Facts:
(bradrastes, Δ, dalusta); (plitri, Δ, plitol); (kisten, Δ, gastas); (kligi, Δ, nafer)
(rokisus, Δ, nogu); (rivul, Δ, faflubril); (rivul, Δ, fiklur); (sagrum, Δ, stiber)
(grilen, Δ, lobom); (fatir, Δ, flubo); (fatir, Δ, gige); (pokel, Δ, nulo)
(bopa, Δ, stoflil); (bopa, Δ, flubrapos); (reflol, Δ, klastak); (plife, Δ, lomil)
(flubrapos, Δ, sagrum); (flubrapos, Δ, broflim); (klastak, Δ, bridrun); (drustas, Δ, zeklun)
(rovagam, Δ, vitrem); (rovagam, Δ, kluvur); (rovagam, Δ, trave); (briki, Δ, nafer)
(klelem, Δ, pebrem); (penur, Δ, figrimek); (penur, Δ, velel); (lobom, Δ, gidrin)
(lezu, Δ, lomil); (lezu, Δ, trames); (stoflil, Δ, skigu); (kasa, Δ, sketros)
(grirul, Δ, vaniklo); (gosus, Δ, sugak); (gosus, Δ, zusum); (nulo, Δ, patik)
(nulo, Δ, pokel); (dotor, Δ, foplo); (borak, Δ, droder); (borak, Δ, flegudes)
(borak, Δ, gazom); (gunal, Δ, dobru); (stiber, Δ, lepo); (stiber, Δ, brudan)
(stiber, Δ, sagrum); (sopul, Δ, sozil); (sozil, Δ, zusum); (sozil, Δ, sopul)
(nogu, Δ, seklil); (nura, Δ, nulo); (nura, Δ, pokel); (sabri, Δ, nura)
(flobi, Δ, kasa); (flobi, Δ, vaniklo); (vobrifim, Δ, trolam); (stobrul, Δ, trames)
(tise, Δ, verun); (trave, Δ, rovagam); (flubo, Δ, fatir); (flubo, Δ, gige)
(furoska, Δ, kluro); (furoska, Δ, flubrapos); (zusum, Δ, gosus); (seklil, Δ, trames)
(seklil, Δ, lezu); (droflovun, Δ, fuskitik); (droflovun, Δ, bridrun); (droflovun, Δ, reflol)
(plaflan, Δ, losir); (plaflan, Δ, trames); (plaflan, Δ, plife); (nafer, Δ, briki)
(losir, Δ, seklil); (losir, Δ, plaflan); (skatren, Δ, brefli); (skatren, Δ, foplo)
(stolil, Δ, gidrin); (stolil, Δ, tribram); (gevem, Δ, borak); (gevem, Δ, flegudes)
(faflubril, Δ, dalusta); (stuplas, Δ, mepo); (stuplas, Δ, grake); (fluner, Δ, plife)
(vitrem, Δ, tada); (mepo, Δ, figrimek); (mepo, Δ, velel); (pefe, Δ, tobri)
(patik, Δ, pokel); (droder, Δ, borak); (skile, Δ, klastak); (foplo, Δ, dadrin)
(kluro, Δ, bopa); (kluro, Δ, broflim); (skibrek, Δ, dadrin); (lepo, Δ, skigu)
(lepo, Δ, stiber); (lepo, Δ, flubrapos); (figrimek, Δ, mepo); (fumen, Δ, vabrul)
(fludrova, Δ, gidrin); (fludrova, Δ, grilen); (stifak, Δ, broflim); (lomil, Δ, trepaski)
(dalusta, Δ, rivul); (dalusta, Δ, bradrastes); (puskos, Δ, skedras); (puskos, Δ, pinar)
(dobru, Δ, bekle); (tribram, Δ, stolil); (safor, Δ, plagril); (skedras, Δ, tise)
(skedras, Δ, puskos); (skedras, Δ, verun); (dratrar, Σ, vobin); (trolam, Σ, vobrifim)
(bradrastes, Σ, plitri); (plitri, Σ, faflubril); (kisten, Σ, fuskitik); (broflim, Σ, trestan)
(kligi, Σ, nafer); (rokisus, Σ, trames); (rivul, Σ, treror); (sagrum, Σ, flubrapos)
(fatir, Σ, stiplik); (sezo, Σ, skigu); (pokel, Σ, nulo); (bopa, Σ, kluro)
(sketros, Σ, drustas); (zatrolik, Σ, bekle); (reflol, Σ, gastas); (plife, Σ, fluner)
(pustom, Σ, trigres); (brefli, Σ, tobri); (flodrol, Σ, brire); (fiklur, Σ, bradrastes)
(flubrapos, Σ, bopa); (dipul, Σ, briki); (drustas, Σ, zeklun); (rovagam, Σ, kluvur)
(briki, Σ, pustom); (klelem, Σ, pebrem); (beskis, Σ, rizasam); (lezu, Σ, rokisus)
(stoflil, Σ, furoska); (kasa, Σ, flobi); (stemeplor, Σ, rivul); (verun, Σ, vumo)
(kluvur, Σ, briron); (grirul, Σ, kasa); (vobin, Σ, dobru); (trames, Σ, seklil)
(nulo, Σ, nura); (dotor, Σ, brefli); (sunol, Σ, skedras); (pinar, Σ, puskos)
(borak, Σ, gazom); (fopom, Σ, ploper); (stiber, Σ, stoflil); (zeklun, Σ, vaniklo)
(grake, Σ, velel); (firer, Σ, fopom); (nogu, Σ, trepaski); (nura, Σ, patik)
(klupar, Σ, rovagam); (fuskitik, Σ, skile); (sabri, Σ, pokel); (flobi, Σ, sketros)
(stobrul, Σ, nogu); (skebir, Σ, flegudes); (tobri, Σ, skatren); (tise, Σ, sunol)
(bekle, Σ, gunal); (velel, Σ, stuplas); (trave, Σ, firer); (furoska, Σ, sagrum)
(skigu, Σ, stifak); (droflovun, Σ, klastak); (plaflan, Σ, lomil); (brudan, Σ, stiber)
(nafer, Σ, dipul); (losir, Σ, lezu); (skatren, Σ, foplo); (togul, Σ, kligi)
(gevem, Σ, skebir); (faflubril, Σ, plitol); (stuplas, Σ, mepo); (fluner, Σ, stobrul)
(vitrem, Σ, trave); (vumo, Σ, tise); (dadrin, Σ, dotor); (rizasam, Σ, kadrir)
(mepo, Σ, figrimek); (gastas, Σ, bridrun); (stuse, Σ, broflim); (ploper, Σ, klupar)
(droder, Σ, borak); (skile, Σ, droflovun); (stiplik, Σ, flubo); (plagril, Σ, safor)
(foplo, Σ, pefe); (bridrun, Σ, kisten); (kluro, Σ, lepo); (gige, Σ, fatir)
(skibrek, Σ, dadrin); (lepo, Σ, sezo); (figrimek, Σ, penur); (plitol, Σ, stemeplor)
(stifak, Σ, stuse); (lomil, Σ, losir); (dalusta, Σ, fiklur); (gazom, Σ, gevem)
(puskos, Σ, verun); (dobru, Σ, zatrolik); (safor, Σ, flodrol); (trepaski, Σ, plaflan)
(skedras, Σ, bribri); (tada, Σ, vitrem)

Known rows:
[  0 -47  16  37   5 -24  57 -33   7   1  -9  -9 -19 -21  45  -5 -28   3
   3  48 -12  -7 -14  14   5  -3  13   7 -10  49] : gevem
[ -3 -47  17  29  20 -20  59 -34 -15  21 -19   4 -27  -8  46  -7 -11  13
  35  55 -10 -14 -18   8  -3 -17  -7  15   3  27] : faflubril
[ 13 -22 -29  38  65 -30  26 -37  18  -1  -3  -1 -26 -28  31 -12 -26   3
  45  52   5 -29  -5  34 -22 -24   3   8 -50  30] : mepo
[ -2 -38  15  29  18 -21  55 -45   1 -22   2 -11 -21   3   8   9 -19  19
  25  35  -5 -22   2  35 -41   7 -13 -25  -1  59] : fatir
[  5  11 -25   6   8  25  60 -47   7   2   9  17  -9 -17  49  14  14   1
  25  63 -54  20   4  18   2  29 -41  33  -9   0] : droflovun
[ 27 -44   7  -7  -6 -51  39 -23  35   4  30 -17 -36 -18  30  12  -5  36
  25  37 -14 -13   3  21 -18  21   1  14   8   5] : fludrova
[ 13 -28   8  41   8 -29  54 -32  11 -15  -6   7 -41 -12  26  17 -29   9
   5  32  -7  -7  -8  19 -23  16  -5  -6 -15  56] : flobi
[ 14 -22 -25  30  69 -20  31 -39   2  14 -18  12 -35 -13  38 -13 -17  12
  63  62   2 -31 -10  28 -25 -33  -5  20 -29   9] : figrimek
[ -2 -40  10  23  21 -22  52 -29 -11  20 -14   9 -27  -9  46  -6  -6  12
  34  53  -7 -15 -18  13  -9 -14 -12  16  -1  21] : briki
[-26 -23   5  53   0 -15  28 -25  -6 -24  12 -23 -30  19   9  17 -21  16
  14  33  -3 -25  -1  48 -45   5  -9 -33   4  32] : fluner
[ -1 -39   5  30  14 -30  47 -26   8   4   2  -3 -18 -23  40  -5 -15   2
  11  43  -4 -12 -15  22  -6  -2  -2   5 -19  40] : plitri
[ 26 -14  15  53  25 -27  44 -31 -19  -1  10  -9 -27 -29   7  -2  -6  22
  11  36  25   9 -30  12 -56  15 -17  -6   1  59] : stoflil
[  5 -35  16  34  19 -15  55 -42  -5  12  -3  -7 -25 -13  23   4 -11  11
  39  42 -18 -17  -5  14 -21   5 -11   2  -7  34] : sopul
[-22 -54  27  20  27 -33  57 -38 -26  10   3   9 -19  -2  -4  14  10 -18
  47   6   6 -47 -15  38 -59  15 -51 -39 -13  77] : dadrin
[  4 -29   8  46  19 -36  54 -33  -5  -5   1   0 -38 -14  15  10 -18  15
  26  29   0  -6  -9  12 -26   8 -19 -12 -18  56] : flodrol
[  3 -31  13  33  19 -16  51 -40  -5  12   1  -7 -24 -13  22   4  -9  13
  39  42 -15 -17  -7  17 -24   6 -13   2  -8  31] : peze
[ 13 -28  -7  29  22  -2  45 -52 -14  34   1 -12 -29 -23  30  10   3 -11
  56  52 -44  -4  -7   6 -13  12 -10  27   5   6] : stemeplor
[ -9 -42  16  33  28 -28  57 -48 -13 -14   5 -16 -19   1  -2   3 -11  23
  42  33  -1 -21   1  28 -41   0 -24 -31  -3  60] : pebrem

Rows:
No name comes twice in this set of rows, the named rows included.
[  2 -32  10  46  22 -39  57 -35  -9  -4  -1  -1 -38 -16  13   7 -16  17
  32  29  -1  -7  -7   8 -24   6 -22 -14 -19  58] | nafer
[-24   7  18  30  36  -4  66 -34  26 -31  12   5   9  -7  24   6   6  48
  25  46 -17 -17  11  35 -24  32 -68 -42 -11  54] | reflol
[ 40 -10   0  36  27  13  32 -48 -25  37  11 -21 -15 -39  25   0  12  -7
  31  61 -17  14 -32   8 -48  22  -1  36  27   9] | bopa
[ -2 -38  18  37  27 -20  57 -45 -17  18  -2 -11 -24 -15  16  -1  -5  15
  53  40 -15 -17  -5   8 -21   0 -18  -2 -10  36] | sugak
[ -1 -28  39  47  27 -12  52 -38  32 -18  -7 -17 -15  -6  27  16 -28  27
  17  43 -19 -39   0  33 -33  28  -8 -35  13  63] | sabri
[  9 -15  40  58  51 -15  39 -35  -2   1  13 -31   1 -26   4  -5   2  40
  31  44  17 -24 -22  25 -70  25 -27 -38  24  62] | brudan
[  6 -37  16  50  15 -33  62 -38  -6  -8  -8  -2 -39 -13  18  10 -27  15
  22  33  -7  -4  -7   7 -18   6 -10 -11 -14  62] | nulo
[ -3 -41   6  32  17 -32  48 -28   3   7   2  -4 -19 -24  37  -7 -13   2
  18  42  -3 -12 -15  19  -6  -5  -5   3 -20  42] | flubo
[-36 -25  -4  64   1 -30  20  -8 -15  10  14 -22 -29  -7  33  -1 -10   4
  16  38   1 -16 -15  30 -10 -11  -6  -7 -17  11] | nogu
[ -2 -45  12  36  12 -28  55 -32   4   5  -5  -8 -18 -23  40  -6 -21   4
  12  45  -8 -10 -14  15   0  -5   4   5 -14  47] | nura
[ 18 -24  17  33  34 -15  40 -27 -32  30   0  -4 -13 -26  32 -22  11  21
  26  59  23   4 -44  10 -43 -11 -15  20  19  24] | sagrum
[-19  -5  26  62 -21  24  37 -32 -58  68  24 -31 -34   5 -15  -5   9  22
  82  32 -26 -22   4   3 -34  -1 -12  34 -44 -53] | trames

The same things again, as new rows of numbers:
Known rows:
[-14  -5  -1  20 -12 -31 -20 -47 -11 -24  -1  15  16 -65  -1 -20  -4  30
  -4   4 -38 -33  -4 -64  -1 -22 -38  -5 -19] : figrimek
[-20  24   0  27   8  13 -27 -54 -16 -15  17   5 -17 -67 -46 -17   3   8
   3   1 -22 -49   9 -32   2  -5 -40  41 -18] : bribri
[-24  18  22  -2 -24  -4 -37  -5 -11  -7 -11 -28  19 -38   0 -35  41  17
 -11  22 -57 -23 -27 -56  23 -60  -7 -10 -11] : plagril
[-31   2  19  -1 -32  -7 -33 -24 -25 -18  10 -49  11 -36  -6 -37  30  -6
 -19  29 -84 -35  -9 -61  35 -57 -11  -3 -12] : sabri
[-35  10 -29  34   5  32 -32 -40  -6 -28  10 -25 -25 -55 -59  -1  24  18
   8   7 -28 -27  15 -56  15   0 -36  15 -19] : bopa
[-24  14   9   6 -10  -1 -28 -34  -9 -33  -2 -29   1 -44 -26 -26  11  16
  -8   9 -28 -35  -5 -36  18 -32 -30  20 -25] : pustostis
[-18  36   1  33 -11   4 -22 -23 -24 -34  -9  10 -15 -54 -37  -1  25   2
 -29   0 -55 -57   3 -46  10 -22 -27  59 -39] : plaflan
[-25  15   8   9  -8  -2 -26 -34 -10 -33  -4 -29  -1 -47 -27 -27  15  17
  -9  10 -29 -35  -4 -39  18 -34 -29  25 -24] : vaklam
[-15  55  -9  63  22  14  -8 -55 -18 -37   3  44 -42 -76 -72   8  -7   6
 -12 -17  -8 -72  25 -30 -13  30 -54  96 -37] : seklil
[-21  22  13   6 -11   2 -30 -27  -2 -29  -6 -19   0 -48 -22 -41  10  21
  -8   4 -19 -35 -10 -33  13 -36 -27  18 -24] : zusum
[  2  25  26   0 -13  11 -37  -9 -10   2 -10 -19  45 -45 -17   6   8  -3
   1  35 -40 -19 -20 -40  30 -37 -33   6 -17] : bridrun
[-20  26   9  18  -2  11 -30 -31  -8 -10   6   4  -6 -58 -30 -28  17  17
   4   1 -23 -39  -6 -36   4 -23 -31  25 -17] : zeklun
[-18  31  -7  33  23   7 -21 -70 -15 -19  19  17 -25 -70 -55  -2  -1  21
   3 -13  -8 -56  22 -26   4  16 -54  44 -28] : sezo
[-25  12  16   2 -19  -9 -31 -20 -15 -14  -3 -32  11 -40  -7 -28  35  15
 -13  20 -59 -26 -14 -56  27 -48 -13   0 -14] : vobin
[-28  10  27   2 -20  -7 -30 -12 -19 -13   3 -49  20 -34  -5 -38  39  18
  -8  21 -77 -23  -9 -63  32 -50 -18 -16 -17] : droder
[-25  14  16   2 -18   1 -32 -20 -11  -8  -2 -18   4 -44  -7 -34  34  15
  -6  12 -48 -32 -13 -46  18 -47 -16   5 -15] : trave
[-27  15  12   7  -7  -5 -26 -40 -10 -36   0 -31   0 -46 -26 -32   8  13
 -11  13 -31 -36  -6 -38  20 -28 -29  24 -21] : sopul
[-22  -8  19  19 -27 -30 -22 -17  -7 -23  -6 -10  36 -53   7 -43  10  31
   0  22 -61 -12  -7 -84   7 -42 -26 -23 -15] : velel

Rows:
No name comes twice in this set of rows, the named rows included.
[-21  36  12  26 -16  -8 -22 -12 -21 -29 -12  -9  -1 -44 -20 -11  31   7
 -30  10 -61 -43 -10 -58  20 -30 -17  41 -27] | nogu
[-33  14 -38  43   9  39 -35 -55  -8 -31  23  -6 -35 -70 -71  -6   5  -4
   2  10 -17 -41  21 -48   8  11 -38  41 -10] | lepo
[-24 -30   3  13 -33 -23 -24 -43 -20 -30  11  -9   9 -53  -4 -34  -1  -2
 -12  24 -70 -34   6 -72   2 -48 -28   2 -14] | stuplas
[  0  20  16  24  15  25 -22 -36 -12  -5   9  -4  12 -60 -55  25  -9   2
  19  17 -17 -38  18 -28  11   8 -67  34 -30] | klastak
[-27   8   4  23  -6   6 -28 -52 -23 -22  22 -15 -10 -58 -41 -22   7  -4
  -7  13 -46 -50  14 -40  12 -21 -37  28 -17] | gunal
[-15  36 -16  53  42  33 -15 -82  -6 -15  31  58 -64 -92 -89   1 -26  12
  20 -30  31 -75  41  -2 -36  44 -72  89 -29] | trestan
[-20  25  -1  32  16  11 -22 -58 -11 -17  16  11 -24 -66 -51  -9   5  15
   3  -5 -13 -54  18 -30  -4   6 -47  47 -21] | treror
[-19  32   8  19 -24 -12 -24 -12 -26 -33 -14 -15  -1 -40  -4   3  42  17
 -34   8 -74 -44  -8 -63  30 -39 -17  22 -36] | stobrul
[-16 -23 -11  15 -12 -26 -19 -60 -13 -29  12  17 -14 -62 -12  -7  -1  22
  -6   1 -43 -47  13 -59  -5 -23 -44   7 -25] | penur
[-17  49  12  30 -13   4 -26  -6 -12 -22 -19  13   2 -52 -20 -14  29  16
 -23   0 -43 -41 -12 -48  10 -28 -22  41 -30] | trepaski
[-17  27 -12  46  33  28 -17 -72  -7 -14  25  45 -49 -85 -75  -3 -15  12
  16 -22  19 -69  31  -8 -25  30 -63  72 -28] | stuse

The same things again, as new rows of numbers:
Known rows:
[  0   9  17  -4   8  24 -18  15   2   0  -5   0 -11 -10] : puskos
[-37  16 -36 -29  13  -7  11 -10 -10  31  15   4  11  -7] : lepo
[ -7  -5 -48  -1 -26 -17  37 -16  14  23  -8   6  12   4] : skigu
[ -3  23  15 -25  45  15  -8  26  -6  13  13  10   0 -10] : stiber
[  3  11  15  -4   9  21 -15  16   1  -2  -5   1  -9  -9] : vobrifim
[-22  -2   3  -1   1  15 -21  -4   1   6   6  -3 -10  -5] : zusum
[ 11 -15   7  10   7 -20   8  -7  -2  -7   7   2   6  11] : tobri
[ 17  -5  10   8  16 -10  18  -1   1   0   1  -1   6  12] : dipul
[-20   2   3   3  22   8  -1   0  -1  -1  11  -5  -1  -1] : plitri
[-32 -10 -20  -7 -17  -9  10 -12 -15 -15  -4  -7  -7  -7] : lomil
[ 22  -4   3   3  -4 -10  11  -1   1   2  -5   3   4   7] : peze
[-21  -1   3  -1   1  14 -18  -4   1   5   6  -3  -9  -5] : tribram
[ 39   4  21   1   1   2   4  15   3  -1 -15   5  -2   4] : rizasam
[-26  -9   0   4  15  -2 -11  -7  -4  -7  17  -3  -1  -2] : drustas
[ -1  -4 -41   0 -33 -18  32 -19   7  19 -13   1   9   6] : briron
[-24   8   4  -7  39   6   0   5  -4   6  20  -1   3  -2] : furoska
[ 11 -15   6  10   7 -20  10  -7  -2  -6   7   2   6  11] : fuskitik
[ 10 -18   0   7  -5 -25   3 -15  -7  -6  -2   3   3   8] : sunol

Rows:
No name comes twice in this set of rows, the named rows included.
[-29 -10   2   5  14   2 -14  -8  -3  -5  18  -3  -2  -2] | tise
[-38  -6 -34 -12 -31  -7  33  -9 -16 -16  -9 -10  -7  -8] | losir
[-31  -9  18   4  18  20 -19 -10   8  11  13  -5 -16   2] | mepo
[ 15  26 -25  23  13  17 -15  22 -32   4   1  -9  22 -19] | bradrastes
[-46  -8 -50 -12 -42  -6  57  -4 -13 -22 -13 -12  -8  -9] | lezu
[-11  14   7  -9  37  15   1  11  -4   9   2   0  -3  -7] | stoflil
[ 32  30 -12  16 -20  22 -42  41 -31  -7  23  -5  30 -19] | dalusta
[ 10  -5 -21  -3 -24 -23  15 -22  -8  12 -15  -1   7   8] | bribri
[-27  -6 -14  -5  -9  -6 -15 -20 -11   3   0  -4  -4  -5] | droflovun
[ -4   5  15 -11 -20  21   1  34  -2 -30  12  -3  -8  -7] | plife
[ -3   6  22  -4   6  27 -24  10   7   4  -4   0 -17  -8] | kligi
[-39 -21 -17  -3 -15 -10  31   0 -17 -41   2  -8 -12  -8] | plaflan
[-31   1  -5 -21  39 -12 -11  -4 -16   9  28   8   6  -6] | flubrapos
[-40   1 -49  -6 -29   1  17 -17   4  13  -3  -4   1  -8] | rokisus

